Below are the code and all the weights of a small trained network. Each question names an input and a class and asks about switching units off, where a switched-off unit gives its printed mean instead of its output.

import numpy as np


def w(rows, s, z=0):
    codes = np.array(rows[::2]) - 128.0
    scale = np.full(codes.shape[1], s)
    scale[-1] = z or s
    return codes * scale


def f(y):
    return np.maximum(y, 0)


def log_softmax(a):
    a = a - a.max(-1, keepdims=True)
    return a - np.log(np.exp(a).sum(-1, keepdims=True))


def net(x, mask):
    res = np.array(x, float).reshape(1, 2) / 4 @ E
    y = f(res @ A[0][:, :-1].T + A[0][:, -1])
    res = res + np.where(mask, y, B[0][:, -1]) @ B[0][:, :-1]
    return log_softmax(res[-1] @ U[:, :-1].T + U[:, -1])


A, B = {}, {}
E = w([
[10,177,208,48,186,71],'x0',
[103,222,50,157,221,178],'x1',
],0.012)
A[0] = w([
[150,3,219,103,89,52,63],'n1',
[124,160,174,110,109,217,255],'n2',
[95,193,51,144,176,170,171],'n3',
[153,210,87,122,238,169,50],'n4',
[93,169,192,103,174,50,79],'n5',
[134,54,152,59,45,62,129],'n6',
[203,113,97,205,85,201,106],'n7',
[81,197,176,128,169,90,73],'n8',
[61,156,162,16,141,118,77],'n9',
[157,100,43,153,40,210,67],'n10',
[42,141,162,85,141,89,93],'n11',
[214,96,22,151,83,204,107],'n12',
[67,119,126,131,135,117,99],'n13',
[178,37,240,137,108,41,54],'n14',
[181,128,163,50,78,129,208],'n15',
[94,231,2,147,151,200,66],'n16',
[84,222,38,151,196,155,95],'n17',
[32,189,158,100,107,65,191],'n18',
[93,208,210,105,140,72,100],'n19',
],0.0087,0.016)
B[0] = w([
[8,129,162,146,72,170,192],'n1',
[237,198,148,98,146,128,255],'n2',
[121,192,185,96,120,195,223],'n3',
[9,108,148,186,68,186,174],'n4',
[107,83,65,143,166,95,173],'n5',
[85,202,156,124,100,163,203],'n6',
[116,136,105,157,171,79,209],'n7',
[80,86,77,159,143,104,166],'n8',
[112,78,113,158,161,95,179],'n9',
[54,35,68,210,181,69,186],'n10',
[118,94,91,174,175,76,178],'n11',
[141,79,107,193,189,64,225],'n12',
[114,83,104,133,128,124,141],'n13',
[49,156,144,186,106,164,178],'n14',
[151,202,161,104,120,125,216],'n15',
[81,145,168,142,112,138,197],'n16',
[70,154,190,136,77,144,204],'n17',
[187,118,140,156,147,81,233],'n18',
[115,126,91,167,194,79,182],'n19',
],0.011,0.016)
U = w([
[121,109,98,166,174,55,100],'0',
[63,161,162,145,75,176,94],'1',
[251,187,151,104,130,119,254],'2',
[134,124,108,122,111,139,86],'3',
[133,95,112,114,127,137,97],'4',
[148,115,92,103,116,132,88],'5',
],0.017,0.0091)

Each question gives the input, the list of numbers given to net, and the class t.
The units are the neurons (one row each of A and B). Each row of codes is followed by its name. A weight is (code - 128) times the scale printed after its matrix; where a second scale follows, it is the last column's (A, B and U).
mask holds one flag per neuron, in row order. A switched-off neuron (its flag False) gives its mean, the last column of its row in B, instead of its output. The means were averaged over made-up inputs and are rounded, as every weight is.
A unit's drop is (log p(t) with every unit on - log p(t) with that unit switched off) / (log p(t) with every unit on - log p(t) with every unit switched off).
The circuit of an input: a set's keep is (log p(t) with only the set's units on - log p(t) with every unit switched off) / (log p(t) with every unit on - log p(t) with every unit switched off). Starting from the 12 units with the biggest drops (on a tie, the unit counted first), units are removed one at a time, each time the one whose removal leaves the highest keep (on an exact tie, the one counted first), for as long as the keep stays at least 0.8.
circuit, biggest first: the units of the circuit, biggest drop first
k most important neurons: the k neurons with the biggest drops, biggest first
drop when u is switched off: that unit's drop, to one decimal
input [3,4], class 1: circuit, biggest first -> (n12)
input [-1,-4], class 1: 2 most important neurons -> (n1; n18)
input [-6,8], class 1: 3 most important neurons -> (n3; n17; n4)
input [0,-3], class 2: 2 most important neurons -> (n4; n17)
input [4,5], class 1: 4 most important neurons -> (n12; n3; n17; n4)
input [-1,-3], class 2: 2 most important neurons -> (n4; n17)
input [3,-1], class 2: 2 most important neurons -> (n10; n12)
input [3,3], class 2: drop when n1 is switched off -> 0.2
input [-2,3], class 2: drop when n1 is switched off -> 0.2
input [-3,4], class 1: drop when n17 is switched off -> 0.1
